Below is a small trained network, with its code and all its weights. Each question gives an input and a class and asks what happens when units are switched off, that is, made to give their printed mean instead of their output.

import numpy as np


def w(rows, s, z=0):
    codes = np.array(rows[::2]) - 128.0
    scale = np.full(codes.shape[1], s)
    scale[-1] = z or s
    return codes * scale


def f(y):
    return y / 2 * (1 + np.tanh(0.7978845608 * (y + 0.044715 * y**3)))


def log_softmax(a):
    a = a - a.max(-1, keepdims=True)
    return a - np.log(np.exp(a).sum(-1, keepdims=True))


def net(x, mask):
    res = np.array(x, float).reshape(1, 8) / 4 @ E
    y = f(res @ A[0][:, :-1].T + A[0][:, -1])
    res = res + np.where(mask, y, B[0][:, -1]) @ B[0][:, :-1]
    return log_softmax(res[-1] @ U[:, :-1].T + U[:, -1])


A, B = {}, {}
E = w([
[38,89,129,100,164,196],'x0',
[127,104,179,130,160,119],'x1',
[217,67,168,170,155,168],'x2',
[146,75,254,144,203,54],'x3',
[82,77,91,52,114,90],'x4',
[57,130,118,228,117,203],'x5',
[144,224,144,240,121,165],'x6',
[192,142,62,127,71,103],'x7',
],0.0091)
A[0] = w([
[39,166,107,143,170,131,253],'neuron 1',
[129,77,141,50,153,115,243],'neuron 2',
[3,133,123,50,63,170,245],'neuron 3',
[132,66,135,71,167,84,219],'neuron 4',
[189,99,106,121,135,114,233],'neuron 5',
[230,152,122,177,103,135,230],'neuron 6',
],0.012,0.0031)
B[0] = w([
[183,82,90,195,181,167,192],'neuron 1',
[130,54,118,66,159,73,240],'neuron 2',
[248,62,73,57,198,156,241],'neuron 3',
[103,62,213,95,129,16,246],'neuron 4',
[69,211,153,68,67,57,189],'neuron 5',
[54,196,152,107,31,188,231],'neuron 6',
],0.011,0.013)
U = w([
[182,121,41,97,179,170,82],'0',
[81,81,183,80,150,21,173],'1',
[65,178,215,218,181,173,254],'2',
[97,254,109,80,60,141,24],'3',
],0.01,0.00087)

Each question gives the input, the list of numbers given to net, and the class t.
The units are the neurons (one row each of A and B). Each row of codes is followed by its name. A weight is (code - 128) times the scale printed after its matrix; where a second scale follows, it is the last column's (A, B and U).
mask holds one flag per neuron, in row order. A switched-off neuron (its flag False) gives its mean, the last column of its row in B, instead of its output. The means were averaged over made-up inputs and are rounded, as every weight is.
A unit's drop is (log p(t) with every unit on - log p(t) with that unit switched off) / (log p(t) with every unit on - log p(t) with every unit switched off).
The circuit of an input: a set's keep is (log p(t) with only the set's units on - log p(t) with every unit switched off) / (log p(t) with every unit on - log p(t) with every unit switched off). Starting from all 6 units, units are removed one at a time, each time the one whose removal leaves the highest keep (on an exact tie, the one counted first), for as long as the keep stays at least 0.8.
units of the circuit, in order: the units of the circuit, biggest drop first
k most important neurons: the k neurons with the biggest drops, biggest first
drop when u is switched off: that unit's drop, to one decimal
input [1,-6,-3,8,-3,6,-3,-1], class 2: units of the circuit, in order => neuron 2; neuron 4
input [-4,3,4,0,-3,6,-6,-5], class 2: units of the circuit, in order => neuron 3; neuron 2
input [-5,-3,0,1,2,8,-6,-3], class 0: units of the circuit, in order => neuron 4; neuron 5
input [0,0,-8,2,8,6,-8,-8], class 0: units of the circuit, in order => neuron 3
input [-8,-6,-7,0,2,3,7,-5], class 2: 3 most important neurons => neuron 1; neuron 3; neuron 5
input [-2,3,-3,-3,-2,5,6,-2], class 2: units of the circuit, in order => neuron 3; neuron 1
input [-6,-5,-2,5,5,5,-1,7], class 3: 2 most important neurons => neuron 4; neuron 2
input [-2,0,-8,3,-2,6,-7,-7], class 0: 2 most important neurons => neuron 3; neuron 1
input [-4,-1,5,7,-6,-7,2,2], class 3: drop when neuron 6 is switched off => 0.4
input [-3,-4,-5,6,-5,3,-1,0], class 2: drop when neuron 4 is switched off => 0.1
input [4,1,6,0,-2,-5,7,-3], class 2: drop when neuron 3 is switched off => 0.1
